Each row, then one of two labels for whether it has a hidden trait; a new part has new ones:
[-3.25 -2.07 -0.06 -0.92  0.32 -0.55 -4.76 -1.74  1.71  0.08  0.46 -0.41
  4.08  0.40 -0.05  0.06 -1.28 -0.33  2.18  0.21  0.23] : <59>
[ 0.09  0.08 -0.91  0.54 -0.16  0.49 -2.75 -2.02 -0.99  0.02  2.90  0.18
  1.14  0.08 -0.33 -1.47  3.75  0.56  3.24  0.10 -0.86] : <59>
[ 0.77 -3.36  1.47 -0.52  0.10  1.01 -0.18  0.47  4.67 -0.16  1.45 -0.01
  4.87 -0.45 -1.06  1.67  1.88 -0.22 -0.49 -0.39  1.42] : <57>
[-3.64 -1.89  0.12  0.08  0.53 -1.99 -3.93  0.89  0.42  0.03  0.44  0.23
 -4.32 -0.01  0.08  2.86  2.88 -0.56  5.14 -0.83  1.19] : <59>
[-0.14  0.45 -0.64  1.53 -0.12  1.84 -3.99  2.62 -0.70 -0.14  2.20  0.36
  0.92 -0.05 -1.45  0.11  6.23  0.55  4.63 -0.36  0.40] : <59>
[ 0.36  3.46  0.72  1.09 -0.06 -0.41 -7.06  5.57 -1.69 -0.25 -5.10  0.53
  3.09  0.10 -2.42 -0.83  4.18 -1.37  7.27 -0.56  0.24] : <57>
[-2.61 -3.98 -1.66  0.88 -0.25 -0.63 -2.44  0.27  3.32 -0.11  7.38 -0.16
 -2.60 -0.02  0.59  1.84  1.80 -1.39 -0.92  0.04  0.81] : <59>
[-3.63 -4.97 -2.14  0.94 -0.19  0.58 -6.80 -0.77  4.14 -0.01  3.35 -0.13
  2.54  0.67 -0.56  1.21  3.39 -0.99  3.96 -0.25  0.95] : <59>
[ 0.66 -0.21 -1.64  0.81 -0.42 -0.66 -7.26 -6.64  0.07  0.09  2.45  0.08
  0.37  0.25 -1.17 -3.63  1.60 -0.38  1.31  0.22 -2.31] : <59>
[-2.49 -0.29  0.06  0.78  0.50  2.33 -2.91 -1.01  3.53 -0.17  1.78  0.43
  4.25  0.19 -1.69  2.45  2.39  0.02  0.84 -0.83  1.95] : <59>
[-0.19 -1.68 -1.16  1.31  0.20  0.74 -5.46 -0.07  3.09 -0.04 -1.78  0.64
  1.60 -0.03 -0.61  0.36  3.56 -0.60  3.47 -0.12  0.24] : <57>
[-2.46 -2.66 -3.22  1.80 -0.27  0.33 -6.23 -4.46  3.50  0.04  0.49 -0.06
  4.05  0.88 -1.08  0.04  5.53 -0.15  3.15 -0.10  0.28] : <59>
[-5.37 -1.78 -0.48  1.35  0.67  0.60 -3.45 -2.73  5.99  0.04  4.12  0.11
 -2.30  0.81 -1.18  2.06  1.63  0.02  1.23 -0.72  1.52] : <59>
[ 0.77 -1.89 -4.99  0.44  0.47  2.54 -6.24  0.89 -3.77  0.34  5.08 -0.38
  1.29  1.60 -1.62 -0.45  4.18 -0.65 -1.21 -0.28  0.07] : <57>
[-5.28 -0.02 -0.43  1.12 -0.16  0.33 -0.78 -2.85  3.14  0.51  3.52 -0.76
  3.25  0.51  0.76  1.58 -3.27 -0.18 -4.29  0.57  0.29] : <59>
[-4.03 -5.40 -0.49  0.27 -0.16 -0.57 -2.89  0.00  3.25  0.03  3.59 -0.22
  2.45  0.05  0.63  0.78  0.62 -0.85 -1.14  0.13  0.77] : <59>
[ 0.02 -2.66  0.88  1.50 -0.60  1.28 -9.28  2.10 -0.70  0.09  4.53  0.78
 -6.42  0.93 -2.26  1.33  2.73 -0.37  5.88 -1.00 -0.07] : <59>
[-0.03 -0.91 -0.58  0.82  0.06 -0.27 -0.02 -1.45 -3.22 -0.08 -0.85 -0.16
 -3.06 -0.08  1.09  0.71  2.48 -0.11 -0.41 -0.42 -0.30] : <59>
[-1.13  1.86 -1.62  0.92 -0.32  1.90 -9.99 -4.55 -1.40 -0.41 -1.77  0.78
  2.02  0.14 -2.16 -0.54  8.36  0.04  5.21 -0.56 -0.65] : <59>
[ 5.07  4.71  1.16 -0.05 -0.08  1.29 -3.90  2.26 -1.01 -0.18 -4.55  0.54
  7.90  0.38 -2.28 -1.92 -0.76 -0.99  3.65  0.49 -0.24] : <59>
[ 2.00  1.74 -0.01 -1.06 -0.74 -0.16 -0.59 -2.01 -2.29 -0.19 -1.18 -0.01
  5.71 -0.09  0.95 -3.05  1.55  0.78 -0.42  0.32 -1.58] : <59>
[-2.06 -4.16 -6.59  0.81  0.85  1.64 -5.99  0.31 -1.12  0.46  3.47  0.20
 -1.40  1.28 -2.02  0.63  2.84 -0.78 -0.20 -0.35  0.25] : <57>
[-4.16 -0.54  0.20  1.38  0.25  0.15 -1.02  1.18  3.09  0.02  0.78 -0.02
  0.55  0.10 -0.56  1.55  0.43  0.52  0.47 -0.43  0.88] : <59>
[-0.05 -1.46  0.53  0.15 -0.23  0.57 -1.62  1.67 -2.18  0.21  0.25  0.05
  1.63  0.17  1.04  1.10  0.93 -0.53  1.54 -0.09  0.80] : <59>
[-0.95 -1.56 -0.57  0.52  0.46  0.61 -4.26 -2.36  2.55 -0.05  1.76  0.54
 -2.98  0.57 -1.51  2.46  0.78 -0.72  2.20 -0.57  0.93] : <59>
[ 3.79 -0.83  2.71 -1.24 -0.17 -0.06 -1.56  4.29 -1.33  0.07  3.55 -0.46
  4.14  0.16  1.00  0.78 -0.60  0.31  0.26 -0.29  0.82] : <57>
[-2.96 -5.25 -1.02  1.57 -0.11 -1.34 -5.15 -6.24  1.13  0.10  8.70  0.26
 -1.86  0.08 -0.79  0.25  0.68 -0.79  2.71  0.10 -0.26] : <57>
[-3.38 -1.25  0.75 -0.42  0.21 -2.07 -3.58 -1.03  4.92  0.36 -0.54  0.30
  5.35 -0.17 -2.35 -2.10 -0.71  0.02  2.36  0.32 -0.69] : <57>
[-0.26  1.62  2.73  0.11 -0.49  2.00 -4.37  9.32 -1.03 -0.40 -0.33  0.77
  2.94 -0.26 -1.99 -0.14  6.41 -0.23  4.29 -0.90  0.93] : <59>
[-0.41 -0.96 -0.33 -0.63  0.30  0.12 -2.91 -2.28  1.57  0.00  1.32  0.02
  2.49  0.38 -0.50  0.42 -1.00 -0.23  1.25 -0.07  0.49] : <59>
[-1.75 -1.57 -1.70  1.49  0.07 -0.35 -3.38 -2.94 -1.57 -0.11 -2.03  0.43
 -2.20  0.22  0.17  0.38  4.18 -0.63  0.89 -0.48  0.06] : <59>
[-2.56 -4.00 -1.59  1.71  0.00 -1.13 -6.34 -2.24  3.76  0.02  4.66  0.44
  0.06 -0.05 -1.83  0.27  3.40 -1.14  2.72 -0.14  0.17] : <59>
[-2.69 -1.55  2.99 -0.18 -0.10  1.44 -0.75  4.81  2.21 -0.22  1.31  0.17
  3.18 -0.57 -1.08  1.00  2.58 -0.95  1.91 -0.57  0.89] : <59>
[-2.12 -2.58 -0.61  1.25 -0.18 -1.76 -5.08 -1.71  0.74 -0.08  6.46  0.37
 -0.71 -0.55 -0.82  0.00  1.24 -0.76  1.02  0.10 -0.43] : <57>
[-3.63  0.02 -0.06  2.81  0.59  1.27 -5.46 -2.65 -1.43 -0.16 -0.57 -0.19
  2.82  0.14 -1.54 -1.35  3.27  0.16  0.65 -0.33 -0.63] : <57>
[-2.28  0.78  0.09  0.77 -0.32  0.28 -1.65  1.37  2.81  0.03  2.56  0.16
  2.07 -0.11 -0.36  0.53  1.24 -0.87 -1.36 -0.01  0.94] : <59>
[-2.97 -0.94 -0.54  2.88 -0.28 -0.73 -3.76 -4.55  0.45  0.10  5.80  0.45
 -2.12 -0.16 -1.42  0.85  1.13 -1.05  0.21 -0.05 -0.21] : <57>
[ 0.13  3.95  1.13  0.35 -0.31  1.53  0.89  8.13  0.08  0.03 -4.24  0.28
  2.98 -0.41  0.30  1.87  2.80 -1.03 -0.42 -0.53  1.14] : <59>
[-2.01 -2.09  1.13  0.62  0.01 -1.95 -3.01 -3.79 -0.05  0.26  3.95  0.40
  1.96 -0.43 -1.38 -1.06 -0.84 -0.13  1.68  0.24 -0.97] : <57>
[-0.59  0.08  1.78  1.00 -0.28  2.25 -7.75  1.65  0.32  0.14  4.17 -0.47
  5.22  0.25 -1.64 -0.54  0.93 -0.44  1.87 -0.46 -0.09] : <57>
[-3.38 -2.49 -0.60  1.32  0.03  0.19 -7.15 -2.77  3.83  0.28  0.80  0.28
  4.64  0.72 -1.98 -0.19  2.61 -0.48  3.90 -0.18  0.62] : <59>

Next part:
[ 0.67  0.96  0.50 -1.65 -1.24 -0.43 -1.46  0.06 -1.34  1.14 -1.06 -0.03
  1.16 -2.12  0.47 -0.96  0.19 -1.99 -0.12 -0.96 -1.01  0.21 -0.27 -1.22
 -0.15 -1.43  0.37  0.44  0.45  1.69  7.17 -0.41 -0.46  0.47  4.22  0.37
 -0.97 -1.93 -2.80  1.15  0.84 -2.77 -0.10 -2.39  0.12 -3.32  1.54 -0.18
 -0.49  0.98 -5.02  2.61 -1.05 -0.15  1.58 -0.01  0.15 -0.97 -1.08 -1.28
  0.64 -0.47] : R
[ 1.01  0.48 -0.70  0.21  0.64 -0.31 -1.34  0.27 -0.87  0.64 -1.01  0.03
  2.17  1.19  0.28 -0.35  0.08 -1.73 -0.49 -0.74  0.33  0.07 -0.34 -1.59
 -0.36 -0.76 -1.03 -0.24 -0.14  0.83  4.24 -0.35 -0.43  0.95  2.15 -0.36
 -0.11 -0.90 -1.53  1.28  0.73 -1.78  0.11 -1.51 -0.71 -2.02  0.81 -0.54
 -0.79  0.34 -0.76  1.33  0.64 -0.23  1.15 -0.32  0.24 -0.25  0.46 -0.56
  1.08 -0.55] : K
[ 0.70 -0.67 -2.17  1.54  2.35 -0.05 -0.31  1.01  0.19 -0.64 -0.89 -0.26
  2.11  4.50 -0.16  0.33 -0.01 -0.95 -0.52 -0.32  1.44  0.03  0.29 -1.70
 -0.34 -0.08 -2.67 -1.07 -0.41 -0.45 -0.75 -0.20 -0.08  1.17 -0.49 -1.39
  0.93  1.49  0.87  0.99  0.62  0.32  0.63 -0.28 -1.43  0.12 -1.52 -0.58
 -1.01 -0.59  5.03 -1.02  2.14 -0.10  0.14 -0.60  0.01  0.90  1.90  0.82
  1.08 -0.43] : K
[ 0.98 -0.75 -2.36  2.39  3.12 -0.05 -0.21  0.94  0.46 -0.89 -0.48 -0.05
  1.98  6.04 -0.17  0.60 -0.20 -0.37 -0.58 -0.28  2.16  0.10  0.24 -1.56
 -0.44  0.16 -2.31 -1.10 -0.74 -0.97 -2.37 -0.04 -0.07  1.12 -1.56 -1.47
  1.07  1.89  1.55  0.79  0.36  0.46  0.59  0.32 -1.38  0.62 -1.43 -0.72
 -1.09 -0.80  6.43 -1.05  2.46 -0.32 -0.06 -0.62  0.04  0.92  2.74  1.02
  1.15 -0.39] : K
[ 0.37  0.80  1.01 -3.04 -2.25 -0.40 -1.15  0.05 -1.34  1.11 -1.39 -0.34
  0.33 -3.91  0.50 -1.22  0.25 -2.24  0.22 -1.12 -1.84  0.33  0.18 -0.90
  0.10 -1.46  0.88  0.86  1.06  2.10  6.74 -0.48 -0.21  0.07  5.43  0.61
 -1.41 -1.87 -3.59  0.89  1.02 -2.59 -0.11 -2.89  0.46 -3.25  0.81  0.39
 -0.08  1.07 -5.83  2.58 -1.74  0.00  1.53  0.06 -0.10 -0.96 -1.80 -1.35
  0.27 -0.40] : R
[ 0.02  0.34  0.70 -3.57 -2.34 -0.25 -1.42  0.62 -1.12  0.70 -1.26 -0.15
  0.91 -3.12  0.12 -0.90  0.36 -1.02  0.08 -1.20 -1.95  0.41 -0.10 -0.35
 -0.02 -1.75  0.92  0.92  1.26  1.16  5.93  0.05  0.00  0.67  4.20  1.04
 -0.91 -1.32 -3.04  0.45  0.89 -2.57  0.43 -2.69  0.10 -3.59  1.61  0.69
  0.15  1.43 -6.34  2.80 -1.63  0.20  0.93 -0.34 -0.16 -0.49 -1.19 -1.07
  0.08 -0.63] : R
[-0.22 -0.51 -0.44 -3.09 -1.59 -0.01 -1.49  1.34 -0.68  0.04 -1.16 -0.05
  0.31 -0.87 -0.39 -0.41  0.40  0.36 -0.31 -1.14 -1.51  0.44 -0.18 -0.01
 -0.16 -1.79  0.78  0.64  1.26 -0.05  3.38  0.58  0.22  1.45  1.75  1.15
 -0.15 -0.10 -1.71  0.11  0.74 -1.74  1.03 -2.10 -0.84 -3.01  1.67  0.81
  0.18  1.47 -4.24  1.84 -0.98  0.42  0.15 -0.99 -0.18  0.34  0.03 -0.42
  0.08 -0.84] : R
[ 0.43 -0.93 -2.26  1.67  2.39  0.04 -0.30  1.17  0.45 -0.96 -0.56 -0.10
  1.59  5.11 -0.28  0.81 -0.14 -0.23 -0.55 -0.32  1.88  0.16  0.28 -1.31
 -0.41 -0.03 -2.23 -0.96 -0.42 -1.18 -2.27  0.09  0.07  1.27 -1.55 -1.26
  1.04  2.05  1.62  0.58  0.44  0.31  0.74  0.29 -1.40  0.65 -1.38 -0.55
 -0.85 -0.59  5.92 -1.06  2.54 -0.01 -0.28 -0.80 -0.05  1.09  2.40  0.98
  0.84 -0.43] : K
[ 2.62  0.82 -2.42  5.65  4.68 -0.55 -0.33 -0.58 -0.34  0.28 -0.44  0.04
  4.14  6.96  0.76  0.29 -0.59 -3.27 -0.92  0.24  4.00 -0.40 -0.07 -3.46
 -0.65  1.11 -4.32 -1.94 -2.36  0.75  0.57 -1.45 -0.98  0.38 -0.25 -3.00
  0.76  0.15  0.68  2.58  0.49  0.00 -0.80  0.40 -1.06  0.87 -2.20 -2.34
 -2.32 -1.79  8.62 -1.07  4.19 -1.06  1.65  0.40  0.63 -0.20  1.90  0.41
  2.26  0.06] : K
[ 1.50 -0.10 -2.30  4.08  3.65 -0.26 -0.21  0.24  0.11 -0.39 -0.34  0.02
  2.90  5.85  0.24  0.65 -0.40 -1.68 -0.72 -0.05  3.12 -0.12  0.09 -2.36
 -0.57  0.62 -3.00 -1.41 -1.61 -0.27 -1.19 -0.61 -0.48  0.67 -1.28 -2.15
  0.95  1.27  1.39  1.59  0.47  0.26 -0.06  0.52 -1.15  1.07 -1.72 -1.47
 -1.63 -1.26  7.25 -1.23  3.60 -0.56  0.63 -0.17  0.32  0.48  2.46  0.52
  1.70 -0.15] : K
[ 0.48 -0.99 -2.46  1.13  2.06  0.03 -0.44  1.23  0.41 -0.98 -0.68 -0.20
  1.74  4.53 -0.31  0.54 -0.10 -0.18 -0.51 -0.45  1.72  0.14  0.34 -1.32
 -0.40 -0.12 -2.07 -1.00 -0.35 -1.01 -1.71  0.07  0.06  1.31 -1.14 -1.13
  1.01  1.90  1.50  0.79  0.59  0.51  0.84 -0.03 -1.45  0.21 -1.48 -0.37
 -0.76 -0.44  4.69 -1.32  2.62  0.06 -0.17 -0.78 -0.10  1.09  2.29  1.05
  0.86 -0.49] : K
[ 1.08 -0.73 -2.63  3.83  3.56 -0.03  0.39  0.75  0.55 -0.78 -0.09  0.29
  1.79  6.69 -0.13  0.98 -0.33  0.36 -0.72 -0.08  2.93  0.07 -0.04 -1.12
 -0.59  0.34 -2.91 -1.20 -1.35 -1.90 -3.28  0.13 -0.09  0.92 -3.09 -1.63
  1.44  2.23  2.19  0.65  0.00  0.71  0.35  1.01 -1.29  1.20 -0.90 -0.90
 -1.06 -0.80  6.28 -1.38  3.20 -0.29 -0.28 -0.55  0.13  1.06  2.95  1.11
  0.91 -0.20] : K
[ 0.70  0.61  0.05 -1.38 -0.81 -0.33 -1.48  0.28 -1.10  0.82 -1.07  0.10
  1.36 -0.42  0.23 -0.64  0.21 -1.37 -0.34 -0.97 -0.78  0.26 -0.42 -1.06
 -0.27 -1.30  0.09  0.36  0.35  1.00  5.37 -0.13 -0.28  0.77  2.80  0.49
 -0.58 -1.37 -2.10  0.98  0.71 -2.33  0.21 -1.85 -0.41 -2.93  1.74 -0.08
 -0.37  0.98 -4.21  2.37 -0.49 -0.09  1.15 -0.36  0.16 -0.53 -0.43 -0.93
  0.84 -0.58] : R
[ 0.17 -0.95 -1.86 -0.26  1.23  0.07 -0.76  1.45  0.11 -0.74 -1.13 -0.35
  1.56  2.54 -0.37  0.23  0.10 -0.42 -0.37 -0.65  0.64  0.16  0.29 -1.33
 -0.31 -0.53 -1.56 -0.68  0.25 -0.41 -0.11  0.07  0.15  1.44  0.40 -0.70
  0.75  1.43  0.18  0.51  0.82 -0.07  1.00 -0.89 -1.48 -0.75 -1.17 -0.07
 -0.48 -0.05  3.38 -0.45  1.42  0.21 -0.08 -0.88 -0.13  0.95  1.58  0.64
  0.76 -0.62] : K
[ 0.42  0.08 -0.26 -1.98 -0.67 -0.18 -1.46  0.72 -0.85  0.60 -1.09  0.04
  1.09 -0.16 -0.04 -0.47  0.25 -0.63 -0.30 -0.96 -0.87  0.29 -0.33 -0.66
 -0.26 -1.38  0.21  0.35  0.68  0.41  4.36  0.13 -0.12  1.15  2.45  0.49
 -0.18 -0.66 -1.59  0.65  0.70 -1.92  0.55 -1.63 -0.72 -2.81  1.45  0.15
 -0.29  1.04 -2.94  2.00 -0.43  0.06  0.76 -0.61  0.04 -0.06  0.04 -0.67
  0.54 -0.71] : K
[ 0.55 -0.64 -2.15  0.72  1.82 -0.04 -0.71  1.12  0.08 -0.62 -0.90 -0.29
  1.98  3.42 -0.19  0.24  0.00 -1.00 -0.47 -0.49  1.21  0.05  0.24 -1.69
 -0.33 -0.28 -2.01 -0.99 -0.28 -0.22  0.13 -0.16 -0.08  1.16  0.18 -1.19
  0.79  0.96  0.48  0.80  0.75  0.03  0.70 -0.41 -1.25 -0.36 -1.45 -0.46
 -0.86 -0.37  4.06 -0.60  1.81 -0.03  0.21 -0.67 -0.01  0.78  1.74  0.61
  0.96 -0.51] : K
[-0.10 -1.69 -2.77  1.27  1.97  0.27  0.31  1.68  1.02 -1.60 -0.19  0.13
  0.61  5.65 -0.68  1.04 -0.03  1.83 -0.44 -0.40  1.56  0.36  0.23 -0.22
 -0.41 -0.32 -1.62 -0.76 -0.22 -2.58 -4.50  0.82  0.42  1.41 -3.38 -0.71
  1.40  2.98  2.49 -0.31  0.07  0.52  1.32  0.85 -1.71  0.71 -0.76  0.14
 -0.42 -0.18  5.49 -1.44  2.14  0.31 -1.21 -1.19 -0.28  1.70  2.66  1.46
  0.11 -0.48] : K
